Below are the code and all the weights of a small trained network. Each question names an input and a target symbol and asks about switching units off, where a switched-off unit gives its printed mean instead of its output.

import numpy as np


def w(rows, s, z=0):
    codes = np.array(rows[::2]) - 128.0
    scale = np.full(codes.shape[1], s)
    scale[-1] = z or s
    return codes * scale


def norm(h):
    return h / np.sqrt((h * h).mean(-1, keepdims=True) + 1e-5)


def f(y):
    return y / 2 * (1 + np.tanh(0.7978845608 * (y + 0.044715 * y**3)))


def softmax(a):
    e = np.exp(a - a.max(-1, keepdims=True))
    return e / e.sum(-1, keepdims=True)


def log_softmax(a):
    a = a - a.max(-1, keepdims=True)
    return a - np.log(np.exp(a).sum(-1, keepdims=True))


def net(x, mask):
    ids = ['ΓΠΨαβεζηστφ'.index(c) for c in x.split()]
    T = len(ids)
    res = E[ids] + P[:T]
    r = norm(res)
    for j in range(2):
        rows = slice(3 * j, 3 * j + 3)
        q, k, v = (r @ M[0][rows].T for M in (Q, K, V))
        z = softmax(np.where(np.tri(T) > 0, q @ k.T / 3**0.5, -1e9)) @ v
        o = O[0][rows]
        res = res + np.where(mask[j], z, o[:, -1]) @ o[:, :-1]
    y = f(norm(res) @ A[0][:, :-1].T + A[0][:, -1])
    res = res + np.where(mask[2:10], y, B[0][:, -1]) @ B[0][:, :-1]
    return log_softmax(norm(res)[-1] @ U[:, :-1].T + U[:, -1])


Q, K, V, O, A, B = {}, {}, {}, {}, {}, {}
E = w([
[134,204,113,167,184],'Γ',
[141,134,127,171,95],'Π',
[252,110,102,111,120],'Ψ',
[176,185,137,120,67],'α',
[197,119,123,109,87],'β',
[172,136,91,185,103],'ε',
[128,159,126,160,62],'ζ',
[148,136,108,128,78],'η',
[156,114,93,90,108],'σ',
[107,84,44,187,157],'τ',
[159,108,110,120,174],'φ',
],0.022)
P = w([
[198,87,95,134,15],'0',
[165,56,142,166,88],'1',
[94,74,196,104,77],'2',
[74,112,135,54,102],'3',
[47,137,96,39,125],'4',
[93,172,2,169,130],'5',
],0.0087)
Q[0] = w([
[203,217,175,40,96],'head 0',
[65,66,225,144,114],'head 0',
[173,131,2,44,15],'head 0',
[152,206,29,182,41],'head 1',
[154,67,219,77,207],'head 1',
[248,53,100,171,154],'head 1',
],0.0078)
K[0] = w([
[129,87,95,208,84],'head 0',
[184,58,158,195,207],'head 0',
[2,111,161,72,207],'head 0',
[54,181,50,49,168],'head 1',
[161,131,138,170,104],'head 1',
[102,154,97,140,92],'head 1',
],0.0084)
V[0] = w([
[198,203,209,54,166],'head 0',
[146,145,132,163,231],'head 0',
[46,142,184,119,2],'head 0',
[140,230,235,202,120],'head 1',
[220,14,148,102,112],'head 1',
[62,78,154,219,172],'head 1',
],0.01)
O[0] = w([
[234,242,203,106,125,24],'head 0',
[194,150,75,121,125,1],'head 0',
[80,52,208,166,148,167],'head 0',
[156,110,151,211,112,45],'head 1',
[98,254,113,148,143,252],'head 1',
[127,117,45,182,50,27],'head 1',
],0.01,0.0054)
A[0] = w([
[34,107,125,109,128,164],'neuron 0',
[111,172,162,134,94,95],'neuron 1',
[206,77,116,108,148,184],'neuron 2',
[86,166,91,215,252,236],'neuron 3',
[171,70,132,161,237,254],'neuron 4',
[191,199,17,107,134,125],'neuron 5',
[6,134,76,161,71,179],'neuron 6',
[80,126,122,131,131,105],'neuron 7',
],0.011,0.0032)
B[0] = w([
[72,121,133,115,232,221],'neuron 0',
[147,152,26,126,130,141],'neuron 1',
[54,21,167,3,156,136],'neuron 2',
[67,248,135,167,38,218],'neuron 3',
[70,179,148,72,17,174],'neuron 4',
[84,138,193,115,40,222],'neuron 5',
[171,153,130,170,171,255],'neuron 6',
[88,132,76,132,164,155],'neuron 7',
],0.0065,0.0083)
U = w([
[186,129,252,132,130,49],'Γ',
[191,152,162,109,167,131],'Π',
[127,44,199,170,108,249],'Ψ',
[192,145,152,108,112,111],'α',
[197,87,161,88,55,213],'β',
[135,106,132,144,112,129],'ε',
[121,121,182,63,204,48],'ζ',
[176,165,103,103,80,252],'η',
[98,54,2,101,118,116],'σ',
[77,187,117,34,69,17],'τ',
[90,53,209,128,109,139],'φ',
],0.0084,0.0019)

Each question gives the input, a string of symbols that net reads in full, and the target symbol t.
The units are the heads (3 rows each of Q, K, V and O) and the neurons (one row each of A and B). Each row of codes is followed by its name. A weight is (code - 128) times the scale printed after its matrix; where a second scale follows, it is the last column's (O, A, B and U).
mask holds one flag per unit, heads first, then neurons. A switched-off unit (its flag False) gives its mean, the last column of its rows in O or B, instead of its output. The means were averaged over made-up inputs and are rounded, as every weight is.
A unit's drop is (log p(t) with every unit on - log p(t) with that unit switched off) / (log p(t) with every unit on - log p(t) with every unit switched off).
The circuit of an input: a set's keep is (log p(t) with only the set's units on - log p(t) with every unit switched off) / (log p(t) with every unit on - log p(t) with every unit switched off). Starting from all 10 units, units are removed one at a time, each time the one whose removal leaves the highest keep (on an exact tie, the one counted first), for as long as the keep stays at least 0.8.
units of the circuit, in order: the units of the circuit, biggest drop first
most important unit: the unit with the biggest drop
top k neurons: the k neurons with the biggest drops, biggest first
heads that matter: for each layer, one digit per head in row order, 1 if its drop is at least 0.15 and else 0, layers parted by /
drop when u is switched off: that unit's drop, to one decimal
input α τ ε, target σ: heads that matter => 11
input ε Π ζ Π, target Ψ: heads that matter => 01
input Γ ε φ, target τ: most important unit => head 0
input β ζ Ψ Π Π ζ, target Ψ: heads that matter => 01
input ζ τ Π, target σ: units of the circuit, in order => (head 0; head 1)
input τ τ Ψ Π τ Ψ, target σ: heads that matter => 10
input ζ β φ Ψ Γ ζ, target β: units of the circuit, in order => (head 1; head 0)
input φ ε ζ α σ, target ζ: heads that matter => 00
input ζ Γ ε ζ β, target φ: heads that matter => 10
input ζ σ φ η τ α, target σ: heads that matter => 11
input τ β β, target σ: heads that matter => 10
input β α α β τ Π, target σ: heads that matter => 01
input Γ β φ Π φ τ, target τ: heads that matter => 10
input Γ ζ Π ζ ζ ζ, target Ψ: units of the circuit, in order => (head 1)
input ε ζ ε Π, target Ψ: heads that matter => 11
input ε η ζ η, target φ: heads that matter => 10
input ε β Π Π φ τ, target τ: top 2 neurons => (neuron 5; neuron 3)
input ζ Ψ ε τ ζ, target σ: drop when head 1 is switched off => 0.2
input τ ε ε, target σ: drop when head 0 is switched off => 0.3
input τ ε ζ ζ ζ ζ, target φ: units of the circuit, in order => (head 0)
input Γ β σ Π ζ η, target φ: drop when head 1 is switched off => 0.2
input Γ β τ η, target σ: drop when head 0 is switched off => 0.4
